Here is a tiny trained network, its code and every weight. The questions are about switching its units off for an input and a class, where a switched-off unit gives its printed mean instead of its output.

import numpy as np


def w(rows, s, z=0):
    codes = np.array(rows[::2]) - 128.0
    scale = np.full(codes.shape[1], s)
    scale[-1] = z or s
    return codes * scale


def norm(h):
    return h / np.sqrt((h * h).mean(-1, keepdims=True) + 1e-5)


def f(y):
    return np.maximum(y, 0)


def log_softmax(a):
    a = a - a.max(-1, keepdims=True)
    return a - np.log(np.exp(a).sum(-1, keepdims=True))


def net(x, mask):
    res = np.array(x, float).reshape(1, 6) / 4 @ E
    u = 0
    for l in range(3):
        y = f(norm(res) @ A[l][:, :-1].T + A[l][:, -1])
        res = res + np.where(mask[u : u + 13], y, B[l][:, -1]) @ B[l][:, :-1]
        u += 13
    return log_softmax(norm(res)[-1] @ U[:, :-1].T + U[:, -1])


A, B = {}, {}
E = w([
[36,120,74,133],'x0',
[127,128,129,127],'x1',
[72,177,216,200],'x2',
[151,95,94,248],'x3',
[129,127,127,125],'x4',
[131,127,129,128],'x5',
],0.0012)
A[0] = w([
[99,135,102,217,111],'L0N0',
[187,72,189,139,229],'L0N1',
[142,244,253,138,112],'L0N2',
[104,149,139,106,94],'L0N3',
[59,211,113,150,110],'L0N4',
[131,99,70,152,102],'L0N5',
[138,164,142,91,209],'L0N6',
[3,115,184,157,173],'L0N7',
[115,213,171,195,255],'L0N8',
[155,96,73,64,188],'L0N9',
[165,136,179,82,66],'L0N10',
[108,142,44,191,24],'L0N11',
[117,125,37,57,111],'L0N12',
],0.0023,0.00085)
B[0] = w([
[213,223,58,98,212],'L0N0',
[107,149,31,145,225],'L0N1',
[158,1,149,77,244],'L0N2',
[168,162,83,150,152],'L0N3',
[118,10,144,155,197],'L0N4',
[15,150,103,148,187],'L0N5',
[184,143,59,216,195],'L0N6',
[130,6,84,75,253],'L0N7',
[138,52,69,55,254],'L0N8',
[116,66,190,204,247],'L0N9',
[106,164,38,192,166],'L0N10',
[207,203,126,103,186],'L0N11',
[96,1,122,127,240],'L0N12',
],0.0014,0.0013)
A[1] = w([
[30,121,128,52,142],'L1N0',
[39,57,147,43,174],'L1N1',
[129,191,44,81,185],'L1N2',
[190,165,100,106,102],'L1N3',
[63,201,194,188,60],'L1N4',
[175,188,88,133,107],'L1N5',
[115,190,113,241,109],'L1N6',
[215,183,222,4,160],'L1N7',
[210,111,186,131,254],'L1N8',
[173,79,52,139,120],'L1N9',
[101,87,118,135,90],'L1N10',
[157,87,132,214,195],'L1N11',
[107,119,101,117,74],'L1N12',
],0.0023,0.00095)
B[1] = w([
[205,213,53,244,207],'L1N0',
[129,212,37,206,250],'L1N1',
[42,95,189,141,179],'L1N2',
[68,119,172,196,152],'L1N3',
[95,98,210,43,132],'L1N4',
[124,122,152,167,146],'L1N5',
[140,170,42,108,165],'L1N6',
[147,191,47,249,196],'L1N7',
[39,69,69,116,214],'L1N8',
[116,103,129,142,229],'L1N9',
[152,128,130,122,162],'L1N10',
[84,229,121,35,220],'L1N11',
[124,117,114,148,146],'L1N12',
],0.0015,0.0019)
A[2] = w([
[49,118,67,65,102],'L2N0',
[218,146,171,93,161],'L2N1',
[123,39,129,137,136],'L2N2',
[81,125,110,100,94],'L2N3',
[115,60,79,104,134],'L2N4',
[79,134,70,132,109],'L2N5',
[148,122,74,80,148],'L2N6',
[212,98,164,164,150],'L2N7',
[252,84,152,126,97],'L2N8',
[106,211,121,23,156],'L2N9',
[61,169,187,179,254],'L2N10',
[174,108,74,129,143],'L2N11',
[127,166,49,196,164],'L2N12',
],0.0033,0.0017)
B[2] = w([
[140,120,187,183,191],'L2N0',
[4,152,84,199,148],'L2N1',
[155,171,196,57,172],'L2N2',
[139,173,162,197,146],'L2N3',
[88,165,192,125,201],'L2N4',
[120,180,206,169,195],'L2N5',
[141,81,183,137,182],'L2N6',
[11,147,108,114,162],'L2N7',
[20,176,150,194,163],'L2N8',
[227,91,33,226,145],'L2N9',
[201,12,83,10,173],'L2N10',
[130,126,169,80,199],'L2N11',
[179,168,165,60,251],'L2N12',
],0.0022,0.0035)
U = w([
[31,163,111,185,139],'0',
[154,152,164,90,253],'1',
[151,2,125,53,80],'2',
[226,173,36,170,52],'3',
[143,158,173,104,67],'4',
],0.0081,0.0023)

Each question gives the input, the list of numbers given to net, and the class t.
The units are the neurons (one row each of A and B). Each row of codes is followed by its name. A weight is (code - 128) times the scale printed after its matrix; where a second scale follows, it is the last column's (A, B and U).
mask holds one flag per neuron, layer by layer. A switched-off neuron (its flag False) gives its mean, the last column of its row in B, instead of its output. The means were averaged over made-up inputs and are rounded, as every weight is.
A unit's drop is (log p(t) with every unit on - log p(t) with that unit switched off) / (log p(t) with every unit on - log p(t) with every unit switched off).
The circuit of an input: a set's keep is (log p(t) with only the set's units on - log p(t) with every unit switched off) / (log p(t) with every unit on - log p(t) with every unit switched off). Starting from the 12 units with the biggest drops (on a tie, the unit counted first), units are removed one at a time, each time the one whose removal leaves the highest keep (on an exact tie, the one counted first), for as long as the keep stays at least 0.8.
units of the circuit, in order: the units of the circuit, biggest drop first
most important unit: the unit with the biggest drop
k most important neurons: the k neurons with the biggest drops, biggest first
top k neurons in layer l: the k neurons of layer l with the biggest drops, biggest first
drop of u: that unit's drop, to one decimal
input [-8,-8,-8,7,-5,2], class 0: top neuron in layer 1 => (L1N1)
input [8,-2,-7,-2,-4,3], class 0: 4 most important neurons => (L2N10 L1N1 L0N2 L0N7)
input [-5,5,-2,-1,1,3], class 0: units of the circuit, in order => (L2N8 L2N7)
input [-6,-1,1,-7,-1,0], class 3: units of the circuit, in order => (L2N9 L1N7)
input [7,0,-6,-1,1,-1], class 0: 2 most important neurons => (L2N10 L1N1)
input [8,0,-6,-1,8,-2], class 0: 2 most important neurons => (L2N10 L1N1)
input [6,-2,4,8,5,-2], class 3: top 3 neurons in layer 0 => (L0N0 L0N11 L0N12)
input [-5,-7,0,-2,0,-1], class 0: top 4 neurons in layer 2 => (L2N10 L2N8 L2N7 L2N9)
input [0,0,-2,5,5,0], class 1: 4 most important neurons => (L2N12 L1N1 L1N0 L1N7)
input [6,-5,7,-4,-1,1], class 2: top 2 neurons in layer 2 => (L2N10 L2N8)
input [-5,-6,6,-6,-5,-1], class 2: 2 most important neurons => (L2N10 L1N8)
input [-5,-4,-6,-8,3,5], class 3: 2 most important neurons => (L2N9 L1N7)
input [-1,2,7,6,-2,-6], class 2: 2 most important neurons => (L2N10 L1N1)
input [-7,-8,-7,5,2,6], class 0: most important unit => L2N8
input [-5,-2,-4,-6,5,-1], class 3: top 2 neurons in layer 1 => (L1N7 L1N8)
input [1,-4,-2,-5,-1,-2], class 3: top 2 neurons in layer 1 => (L1N1 L1N0)
input [4,-8,4,-6,-3,4], class 3: top 2 neurons in layer 0 => (L0N12 L0N9)
input [3,-4,0,4,-8,-1], class 1: top 3 neurons in layer 1 => (L1N1 L1N0 L1N7)
input [2,-8,3,-8,-5,8], class 3: drop of L2N9 => 0.3
input [2,-8,6,-4,-3,4], class 2: units of the circuit, in order => (L2N10)
input [6,0,2,-8,3,0], class 3: drop of L2N4 => 0.1
input [-5,-8,-1,-7,4,-4], class 3: drop of L0N8 => 0.0
input [-7,-6,6,4,0,-6], class 0: drop of L2N8 => 0.2
